Below are the code and all the weights of a small trained network. Each question names an input and a target symbol and asks about switching units off, where a switched-off unit gives its printed mean instead of its output.

import numpy as np


def w(rows, s, z=0):
    codes = np.array(rows[::2]) - 128.0
    scale = np.full(codes.shape[1], s)
    scale[-1] = z or s
    return codes * scale


def norm(h):
    return h / np.sqrt((h * h).mean(-1, keepdims=True) + 1e-5)


def f(y):
    return y / 2 * (1 + np.tanh(0.7978845608 * (y + 0.044715 * y**3)))


def softmax(a):
    e = np.exp(a - a.max(-1, keepdims=True))
    return e / e.sum(-1, keepdims=True)


def log_softmax(a):
    a = a - a.max(-1, keepdims=True)
    return a - np.log(np.exp(a).sum(-1, keepdims=True))


def net(x, mask):
    ids = ['αβγδεζηθξπστψω'.index(c) for c in x.split()]
    T = len(ids)
    res = E[ids] + P[:T]
    r = norm(res)
    for j in range(2):
        rows = slice(4 * j, 4 * j + 4)
        q, k, v = (r @ M[0][rows].T for M in (Q, K, V))
        z = softmax(np.where(np.tri(T) > 0, q @ k.T / 4**0.5, -1e9)) @ v
        o = O[0][rows]
        res = res + np.where(mask[j], z, o[:, -1]) @ o[:, :-1]
    y = f(norm(res) @ A[0][:, :-1].T + A[0][:, -1])
    res = res + np.where(mask[2:10], y, B[0][:, -1]) @ B[0][:, :-1]
    return log_softmax(norm(res)[-1] @ U[:, :-1].T + U[:, -1])


Q, K, V, O, A, B = {}, {}, {}, {}, {}, {}
E = w([
[180,131,18,151,143,161,182,156,68],'α',
[94,22,99,220,141,85,50,106,102],'β',
[211,100,49,91,89,159,163,213,152],'γ',
[193,49,65,78,130,230,189,150,149],'δ',
[221,164,182,140,173,84,89,182,81],'ε',
[199,148,28,116,156,136,169,161,114],'ζ',
[50,161,111,205,162,60,199,131,196],'η',
[63,62,183,183,26,158,134,203,206],'θ',
[205,126,60,74,151,184,194,155,142],'ξ',
[171,6,170,116,175,58,104,148,147],'π',
[181,64,169,115,221,64,117,135,106],'σ',
[133,87,76,138,173,222,253,170,56],'τ',
[115,115,208,153,170,85,189,200,139],'ψ',
[196,105,75,137,104,176,164,212,44],'ω',
],0.005)
P = w([
[131,98,42,114,212,119,126,254,141],'0',
[216,87,78,189,134,112,204,171,119],'1',
[151,93,85,133,92,86,192,152,81],'2',
[80,124,92,89,201,135,77,213,155],'3',
[224,106,131,226,151,147,169,124,168],'4',
[117,101,125,124,79,98,167,117,81],'5',
[72,128,142,104,190,134,55,172,158],'6',
[186,108,163,206,148,133,141,113,159],'7',
],0.0068)
Q[0] = w([
[136,117,127,101,81,119,161,108,76],'h0',
[103,98,81,81,119,73,167,157,84],'h0',
[189,70,131,253,161,123,195,156,175],'h0',
[181,148,121,125,64,125,189,51,117],'h0',
[180,84,160,194,122,155,156,73,152],'h1',
[166,78,146,173,167,155,137,195,114],'h1',
[176,115,136,94,65,111,118,92,84],'h1',
[127,157,159,137,41,113,196,68,120],'h1',
],0.022)
K[0] = w([
[117,138,125,57,108,142,149,123,116],'h0',
[137,140,123,84,111,170,142,70,105],'h0',
[106,151,251,151,120,86,81,53,151],'h0',
[62,127,115,76,102,83,118,141,76],'h0',
[134,93,158,101,157,96,84,120,107],'h1',
[207,123,130,120,126,115,58,69,121],'h1',
[85,127,148,62,67,106,127,99,76],'h1',
[97,142,63,72,114,65,131,143,115],'h1',
],0.023)
V[0] = w([
[69,6,106,217,21,114,44,159,154],'h0',
[169,40,212,29,92,207,170,182,179],'h0',
[204,113,47,105,151,123,38,71,89],'h0',
[83,58,90,123,187,127,143,27,120],'h0',
[171,76,213,98,113,135,93,175,91],'h1',
[133,136,143,102,169,62,181,135,206],'h1',
[178,160,66,77,77,74,77,74,208],'h1',
[111,143,101,120,243,134,176,45,56],'h1',
],0.015)
O[0] = w([
[146,59,149,185,67,223,96,110,162,226],'h0',
[86,119,110,60,3,97,169,143,114,163],'h0',
[165,155,194,55,172,153,84,84,137,75],'h0',
[94,63,119,119,183,140,130,57,130,105],'h0',
[122,195,196,116,148,76,172,162,114,180],'h1',
[90,61,162,106,111,131,129,136,160,215],'h1',
[163,91,53,108,101,107,135,206,139,3],'h1',
[78,140,109,161,82,137,128,72,191,147],'h1',
],0.012,0.0083)
A[0] = w([
[187,103,147,203,70,122,209,86,82,224],'n0',
[59,121,101,82,190,145,78,249,127,2],'n1',
[54,134,80,85,188,169,75,159,150,104],'n2',
[202,78,169,227,86,120,192,106,127,94],'n3',
[91,101,172,180,111,162,88,182,135,32],'n4',
[213,149,166,185,85,79,196,53,127,174],'n5',
[70,129,94,132,121,97,122,187,100,200],'n6',
[100,155,91,168,211,130,106,176,155,199],'n7',
],0.02,0.0043)
B[0] = w([
[30,109,169,132,241,160,80,171,100,246],'n0',
[29,101,172,238,104,170,100,126,160,146],'n1',
[245,54,141,143,144,37,147,162,84,159],'n2',
[192,176,126,83,77,7,105,126,246,253],'n3',
[141,142,103,119,146,203,171,88,36,213],'n4',
[169,87,83,188,82,131,149,109,105,201],'n5',
[204,136,57,132,169,138,137,101,168,198],'n6',
[35,195,93,87,85,181,85,108,99,192],'n7',
],0.018,0.013)
U = w([
[134,92,33,169,79,178,111,95,54,63],'α',
[197,120,172,130,171,189,100,94,179,228],'β',
[159,121,127,90,154,196,106,225,112,213],'γ',
[58,104,147,68,115,195,177,131,74,209],'δ',
[181,198,159,162,69,126,156,140,87,244],'ε',
[161,115,112,70,152,64,47,120,61,48],'ζ',
[43,222,136,114,135,129,78,128,162,179],'η',
[111,103,128,186,15,173,139,182,184,69],'θ',
[152,134,75,49,83,130,171,97,175,142],'ξ',
[98,94,219,67,153,60,108,133,158,176],'π',
[95,100,154,175,88,82,218,30,123,2],'σ',
[93,116,120,159,244,186,202,136,96,84],'τ',
[167,98,87,188,169,43,131,148,190,90],'ψ',
[103,78,159,214,118,92,73,166,58,6],'ω',
],0.011,0.0022)

Each question gives the input, a string of symbols that net reads in full, and the target symbol t.
The units are the heads (4 rows each of Q, K, V and O) and the neurons (one row each of A and B). Each row of codes is followed by its name. A weight is (code - 128) times the scale printed after its matrix; where a second scale follows, it is the last column's (O, A, B and U).
mask holds one flag per unit, heads first, then neurons. A switched-off unit (its flag False) gives its mean, the last column of its rows in O or B, instead of its output. The means were averaged over made-up inputs and are rounded, as every weight is.
A unit's drop is (log p(t) with every unit on - log p(t) with that unit switched off) / (log p(t) with every unit on - log p(t) with every unit switched off).
The circuit of an input: a set's keep is (log p(t) with only the set's units on - log p(t) with every unit switched off) / (log p(t) with every unit on - log p(t) with every unit switched off). Starting from all 10 units, units are removed one at a time, each time the one whose removal leaves the highest keep (on an exact tie, the one counted first), for as long as the keep stays at least 0.8.
circuit, biggest first: the units of the circuit, biggest drop first
unit that matters most: the unit with the biggest drop
top k neurons: the k neurons with the biggest drops, biggest first
which heads matter: for each layer, one digit per head in row order, 1 if its drop is at least 0.15 and else 0, layers parted by /
input τ σ η η ζ τ τ ψ, target ψ: which heads matter -> 10
input ψ ζ δ ζ σ η ψ α, target ψ: which heads matter -> 10
input θ σ η γ γ γ τ η, target η: circuit, biggest first -> h0; n7; n3
input ω β η ψ, target β: which heads matter -> 10
input ξ ε ζ, target ζ: unit that matters most -> h0
input α τ π ξ ξ η η, target ψ: circuit, biggest first -> h1; n2
input π ω ω η γ α η, target θ: which heads matter -> 11
input δ ξ ψ α δ π θ, target ξ: top 2 neurons -> n0; n6
input ω γ ψ σ η θ γ, target α: circuit, biggest first -> h1; n4
input β η τ β α π, target π: circuit, biggest first -> n3; n0; h1
input β α η γ ε ε, target ε: circuit, biggest first -> h0; n0
input η ζ α β η ψ α, target α: circuit, biggest first -> h1; n4
input ω α δ δ, target ζ: which heads matter -> 11
input ξ ε ψ α ξ, target ψ: circuit, biggest first -> n3; n0; n6; h0
input δ ψ ξ β β ψ γ, target β: circuit, biggest first -> h0
input π ε ε δ ψ η π ξ, target π: circuit, biggest first -> n3; n0
input ε η η τ ξ β ζ, target ψ: which heads matter -> 11
input η η β β γ δ, target δ: circuit, biggest first -> h0; n3
input α σ ψ α η π ε ξ, target ε: which heads matter -> 10
input π ε γ ε ξ ε π, target ψ: top 4 neurons -> n6; n1; n0; n7
